Below are the code and all the weights of a small trained network. Each question names an input and a target symbol and asks about switching units off, where a switched-off unit gives its printed mean instead of its output.

import numpy as np


def w(rows, s, z=0):
    codes = np.array(rows[::2]) - 128.0
    scale = np.full(codes.shape[1], s)
    scale[-1] = z or s
    return codes * scale


def norm(h):
    return h / np.sqrt((h * h).mean(-1, keepdims=True) + 1e-5)


def f(y):
    return y / 2 * (1 + np.tanh(0.7978845608 * (y + 0.044715 * y**3)))


def softmax(a):
    e = np.exp(a - a.max(-1, keepdims=True))
    return e / e.sum(-1, keepdims=True)


def log_softmax(a):
    a = a - a.max(-1, keepdims=True)
    return a - np.log(np.exp(a).sum(-1, keepdims=True))


def net(x, mask):
    ids = ['ΔΞΣΦεζημπτψω'.index(c) for c in x.split()]
    T = len(ids)
    res = E[ids] + P[:T]
    r = norm(res)
    for j in range(2):
        rows = slice(4 * j, 4 * j + 4)
        q, k, v = (r @ M[0][rows].T for M in (Q, K, V))
        z = softmax(np.where(np.tri(T) > 0, q @ k.T / 4**0.5, -1e9)) @ v
        o = O[0][rows]
        res = res + np.where(mask[j], z, o[:, -1]) @ o[:, :-1]
    y = f(norm(res) @ A[0][:, :-1].T + A[0][:, -1])
    res = res + np.where(mask[2:10], y, B[0][:, -1]) @ B[0][:, :-1]
    return log_softmax(norm(res)[-1] @ U[:, :-1].T + U[:, -1])


Q, K, V, O, A, B = {}, {}, {}, {}, {}, {}
E = w([
[166,156,58,146,161],'Δ',
[123,201,128,85,110],'Ξ',
[61,62,68,116,135],'Σ',
[54,151,119,144,84],'Φ',
[160,182,85,88,112],'ε',
[93,127,117,21,61],'ζ',
[103,166,63,180,250],'η',
[87,123,154,27,215],'μ',
[157,247,86,126,192],'π',
[176,169,72,25,148],'τ',
[73,75,69,141,254],'ψ',
[128,90,24,58,193],'ω',
],0.0062)
P = w([
[188,73,211,185,110],'0',
[106,169,78,153,81],'1',
[176,26,85,85,26],'2',
[99,183,81,116,129],'3',
[129,110,64,199,2],'4',
[94,169,113,94,167],'5',
[128,139,55,185,17],'6',
[104,155,169,90,186],'7',
[83,110,18,167,59],'8',
[101,191,164,90,155],'9',
],0.0086)
Q[0] = w([
[41,244,194,66,205],'h0',
[186,114,198,96,167],'h0',
[18,162,9,146,119],'h0',
[182,134,218,153,195],'h0',
[194,69,218,69,150],'h1',
[113,183,56,17,98],'h1',
[58,68,118,156,103],'h1',
[35,142,166,72,255],'h1',
],0.0084)
K[0] = w([
[217,41,230,170,140],'h0',
[158,131,100,158,20],'h0',
[149,119,254,67,209],'h0',
[191,76,57,202,65],'h0',
[134,134,65,167,42],'h1',
[111,134,217,130,160],'h1',
[98,196,149,125,136],'h1',
[211,73,219,234,76],'h1',
],0.0074)
V[0] = w([
[121,194,182,106,150],'h0',
[34,45,134,63,30],'h0',
[135,156,164,28,55],'h0',
[1,191,147,180,111],'h0',
[177,186,39,87,119],'h1',
[76,42,109,89,237],'h1',
[149,152,132,57,156],'h1',
[111,184,183,170,135],'h1',
],0.0098)
O[0] = w([
[218,209,198,117,136,141],'h0',
[44,158,161,255,136,250],'h0',
[144,130,223,208,173,253],'h0',
[122,252,89,142,49,91],'h0',
[148,48,107,99,217,83],'h1',
[30,137,137,46,137,29],'h1',
[145,77,185,115,198,120],'h1',
[194,171,102,117,90,124],'h1',
],0.0085,0.0042)
A[0] = w([
[139,193,35,60,65,38],'n0',
[219,142,91,188,157,252],'n1',
[2,130,94,111,159,210],'n2',
[109,109,208,236,122,126],'n3',
[122,160,190,85,73,179],'n4',
[142,127,106,145,170,192],'n5',
[188,4,133,57,162,101],'n6',
[89,229,78,163,130,140],'n7',
],0.009,0.0021)
B[0] = w([
[110,183,134,161,180,173],'n0',
[150,128,232,68,59,200],'n1',
[132,27,226,103,100,183],'n2',
[101,230,102,78,246,254],'n3',
[151,99,134,120,173,146],'n4',
[41,155,160,138,90,142],'n5',
[174,158,3,241,171,172],'n6',
[118,95,93,171,61,187],'n7',
],0.0063,0.0078)
U = w([
[174,121,45,131,134,132],'Δ',
[249,175,237,89,62,198],'Ξ',
[22,70,132,162,29,157],'Σ',
[128,254,66,208,6,51],'Φ',
[221,113,101,186,156,50],'ε',
[80,179,212,235,217,148],'ζ',
[125,212,23,43,137,110],'η',
[118,116,227,41,137,12],'μ',
[206,154,94,87,140,95],'π',
[197,62,99,160,237,4],'τ',
[75,118,115,41,81,153],'ψ',
[78,22,95,107,178,128],'ω',
],0.0083,0.0014)

Each question gives the input, a string of symbols that net reads in full, and the target symbol t.
The units are the heads (4 rows each of Q, K, V and O) and the neurons (one row each of A and B). Each row of codes is followed by its name. A weight is (code - 128) times the scale printed after its matrix; where a second scale follows, it is the last column's (O, A, B and U).
mask holds one flag per unit, heads first, then neurons. A switched-off unit (its flag False) gives its mean, the last column of its rows in O or B, instead of its output. The means were averaged over made-up inputs and are rounded, as every weight is.
A unit's drop is (log p(t) with every unit on - log p(t) with that unit switched off) / (log p(t) with every unit on - log p(t) with every unit switched off).
The circuit of an input: a set's keep is (log p(t) with only the set's units on - log p(t) with every unit switched off) / (log p(t) with every unit on - log p(t) with every unit switched off). Starting from all 10 units, units are removed one at a time, each time the one whose removal leaves the highest keep (on an exact tie, the one counted first), for as long as the keep stays at least 0.8.
units of the circuit, in order: the units of the circuit, biggest drop first
most important unit: the unit with the biggest drop
heads that matter: for each layer, one digit per head in row order, 1 if its drop is at least 0.15 and else 0, layers parted by /
input Φ Ξ μ ζ μ ζ, target Φ: heads that matter : 01
input η ζ ω μ τ π ζ ζ, target η: units of the circuit, in order : h0
input τ η π ψ Φ, target ψ: units of the circuit, in order : h1; h0
input Φ η τ Φ ψ ε Σ ζ ζ ε, target Φ: heads that matter : 00
input π ψ Φ ζ ζ ζ ζ, target ζ: units of the circuit, in order : h0; h1
input τ π τ τ η ε Φ ω Ξ ζ, target τ: units of the circuit, in order : h0; n6
input ζ Ξ ζ Σ Δ, target Σ: heads that matter : 11
input Φ ζ μ Φ τ ω Ξ Σ, target Φ: heads that matter : 01
input τ Ξ ω, target Ξ: units of the circuit, in order : h0; n1
input η ζ Φ ζ ζ ζ Σ Ξ, target η: heads that matter : 10
input ω Φ ζ ζ, target ω: heads that matter : 10
input τ ζ Φ Φ, target τ: heads that matter : 10
input ω ζ Φ ζ η ω ζ ζ, target ω: heads that matter : 10
input Φ Ξ ζ Φ μ μ Ξ ψ Σ ψ, target Φ: heads that matter : 01
input Φ Φ ω, target Φ: heads that matter : 10
input μ Ξ μ ζ ω Σ ζ, target Σ: most important unit : h1
input Ξ ζ η η ψ ζ Φ, target ζ: heads that matter : 11
input η η ζ π τ Φ, target η: heads that matter : 10
input Φ η μ Σ Σ ζ ζ τ, target Φ: heads that matter : 01
input Ξ ζ π ζ Ξ Φ Σ ε Φ Σ, target Ξ: units of the circuit, in order : h1; h0
input Ξ ζ Φ Ξ ζ ζ ζ τ Σ μ, target Ξ: units of the circuit, in order : h1; h0
input Ξ ε ζ τ Φ Φ Ξ ψ, target Ξ: most important unit : h1
input Ξ Φ π ζ Ξ π Φ τ Σ Ξ, target Ξ: units of the circuit, in order : h0; h1
input Σ Φ ζ Σ Φ Φ, target Σ: units of the circuit, in order : h0; n2
input Ξ Δ ω Φ, target Ξ: units of the circuit, in order : h0; n1
